Below are the code and all the weights of a small trained network. Each question names an input and a class and asks about switching units off, where a switched-off unit gives its printed mean instead of its output.

import numpy as np


def w(rows, s, z=0):
    codes = np.array(rows[::2]) - 128.0
    scale = np.full(codes.shape[1], s)
    scale[-1] = z or s
    return codes * scale


def norm(h):
    return h / np.sqrt((h * h).mean(-1, keepdims=True) + 1e-5)


def f(y):
    return np.maximum(y, 0)


def log_softmax(a):
    a = a - a.max(-1, keepdims=True)
    return a - np.log(np.exp(a).sum(-1, keepdims=True))


def net(x, mask):
    res = np.array(x, float).reshape(1, 4) / 4 @ E
    u = 0
    for l in range(4):
        y = f(norm(res) @ A[l][:, :-1].T + A[l][:, -1])
        res = res + np.where(mask[u : u + 6], y, B[l][:, -1]) @ B[l][:, :-1]
        u += 6
    return log_softmax(norm(res)[-1] @ U[:, :-1].T + U[:, -1])


A, B = {}, {}
E = w([
[190,81,215,198,155],'x0',
[131,96,85,87,189],'x1',
[217,142,182,133,59],'x2',
[95,74,182,34,1],'x3',
],0.0057)
A[0] = w([
[29,50,217,171,111,146],'0.n0',
[79,253,65,139,23,70],'0.n1',
[178,92,104,144,37,90],'0.n2',
[194,176,169,95,169,125],'0.n3',
[245,133,159,57,85,4],'0.n4',
[55,143,130,193,111,77],'0.n5',
],0.007,0.0024)
B[0] = w([
[99,2,167,201,131,227],'0.n0',
[218,208,118,27,10,254],'0.n1',
[159,129,133,64,93,199],'0.n2',
[107,114,21,102,155,175],'0.n3',
[157,67,200,138,85,203],'0.n4',
[19,157,103,132,44,165],'0.n5',
],0.0052,0.004)
A[1] = w([
[182,164,111,140,203,113],'1.n0',
[41,128,105,9,180,6],'1.n1',
[81,84,110,149,88,95],'1.n2',
[95,228,102,116,134,65],'1.n3',
[90,197,61,255,81,86],'1.n4',
[175,154,190,191,158,205],'1.n5',
],0.006,0.0019)
B[1] = w([
[212,99,20,163,237,232],'1.n0',
[18,185,64,102,128,237],'1.n1',
[79,129,128,161,195,191],'1.n2',
[123,69,136,248,31,225],'1.n3',
[210,81,194,224,228,243],'1.n4',
[173,113,83,2,167,254],'1.n5',
],0.0047,0.0023)
A[2] = w([
[129,81,74,24,45,99],'2.n0',
[71,79,53,227,132,194],'2.n1',
[36,109,94,72,100,123],'2.n2',
[42,77,131,99,151,186],'2.n3',
[131,201,115,30,188,55],'2.n4',
[102,255,10,88,39,250],'2.n5',
],0.0069,0.0018)
B[2] = w([
[161,211,65,129,146,218],'2.n0',
[150,77,215,177,80,195],'2.n1',
[2,146,96,221,196,184],'2.n2',
[55,90,126,134,149,176],'2.n3',
[141,35,136,175,98,153],'2.n4',
[64,216,142,121,61,253],'2.n5',
],0.0059,0.0068)
A[3] = w([
[16,160,77,100,166,2],'3.n0',
[177,127,176,216,210,147],'3.n1',
[160,76,184,33,177,159],'3.n2',
[67,139,202,90,34,146],'3.n3',
[101,166,2,185,216,229],'3.n4',
[24,244,112,88,143,216],'3.n5',
],0.0059,0.0022)
B[3] = w([
[2,88,71,93,132,182],'3.n0',
[98,78,91,119,125,218],'3.n1',
[105,133,187,131,38,166],'3.n2',
[207,141,127,132,171,233],'3.n3',
[184,136,66,87,197,249],'3.n4',
[43,118,97,174,99,253],'3.n5',
],0.0082,0.0049)
U = w([
[128,133,163,173,158,2],'0',
[172,206,171,88,171,2],'1',
[149,212,71,73,30,188],'2',
[100,2,166,143,120,41],'3',
[209,84,178,80,59,248],'4',
[67,138,66,108,138,254],'5',
[194,89,66,131,202,254],'6',
[148,189,145,91,161,2],'7',
],0.0097,0.0034)

Each question gives the input, the list of numbers given to net, and the class t.
The units are the neurons (one row each of A and B). Each row of codes is followed by its name. A weight is (code - 128) times the scale printed after its matrix; where a second scale follows, it is the last column's (A, B and U).
mask holds one flag per neuron, layer by layer. A switched-off neuron (its flag False) gives its mean, the last column of its row in B, instead of its output. The means were averaged over made-up inputs and are rounded, as every weight is.
A unit's drop is (log p(t) with every unit on - log p(t) with that unit switched off) / (log p(t) with every unit on - log p(t) with every unit switched off).
The circuit of an input: a set's keep is (log p(t) with only the set's units on - log p(t) with every unit switched off) / (log p(t) with every unit on - log p(t) with every unit switched off). Starting from the 12 units with the biggest drops (on a tie, the unit counted first), units are removed one at a time, each time the one whose removal leaves the highest keep (on an exact tie, the one counted first), for as long as the keep stays at least 0.8.
circuit, biggest first: the units of the circuit, biggest drop first
most important unit: the unit with the biggest drop
k most important neurons: the k neurons with the biggest drops, biggest first
k most important neurons of layer l: the k neurons of layer l with the biggest drops, biggest first
drop when u is switched off: that unit's drop, to one decimal
input [0,0,0,-2], class 6: most important unit	1.n0
input [1,-1,-2,7], class 3: 2 most important neurons	[0.n0, 2.n5]
input [2,-1,-6,1], class 3: circuit, biggest first	[0.n0, 2.n1]
input [7,6,-6,0], class 3: circuit, biggest first	[2.n0, 3.n2, 2.n2]
input [2,5,-2,2], class 3: 2 most important neurons of layer 1	[1.n5, 1.n2]
input [-1,-6,8,-6], class 6: 4 most important neurons	[1.n4, 2.n5, 0.n3, 1.n0]
input [-2,-6,-1,-6], class 6: 2 most important neurons	[1.n4, 2.n5]
input [-1,3,5,0], class 4: 2 most important neurons	[0.n4, 2.n5]
input [3,8,4,2], class 4: 2 most important neurons of layer 0	[0.n4, 0.n1]
input [5,3,-2,0], class 3: 3 most important neurons of layer 2	[2.n0, 2.n2, 2.n1]
input [2,-5,-3,6], class 3: 2 most important neurons of layer 0	[0.n0, 0.n1]
input [0,3,5,0], class 4: drop when 0.n1 is switched off	0.1
input [2,-4,2,1], class 4: drop when 3.n3 is switched off	0.0
input [-3,-3,1,-7], class 6: drop when 1.n4 is switched off	0.4
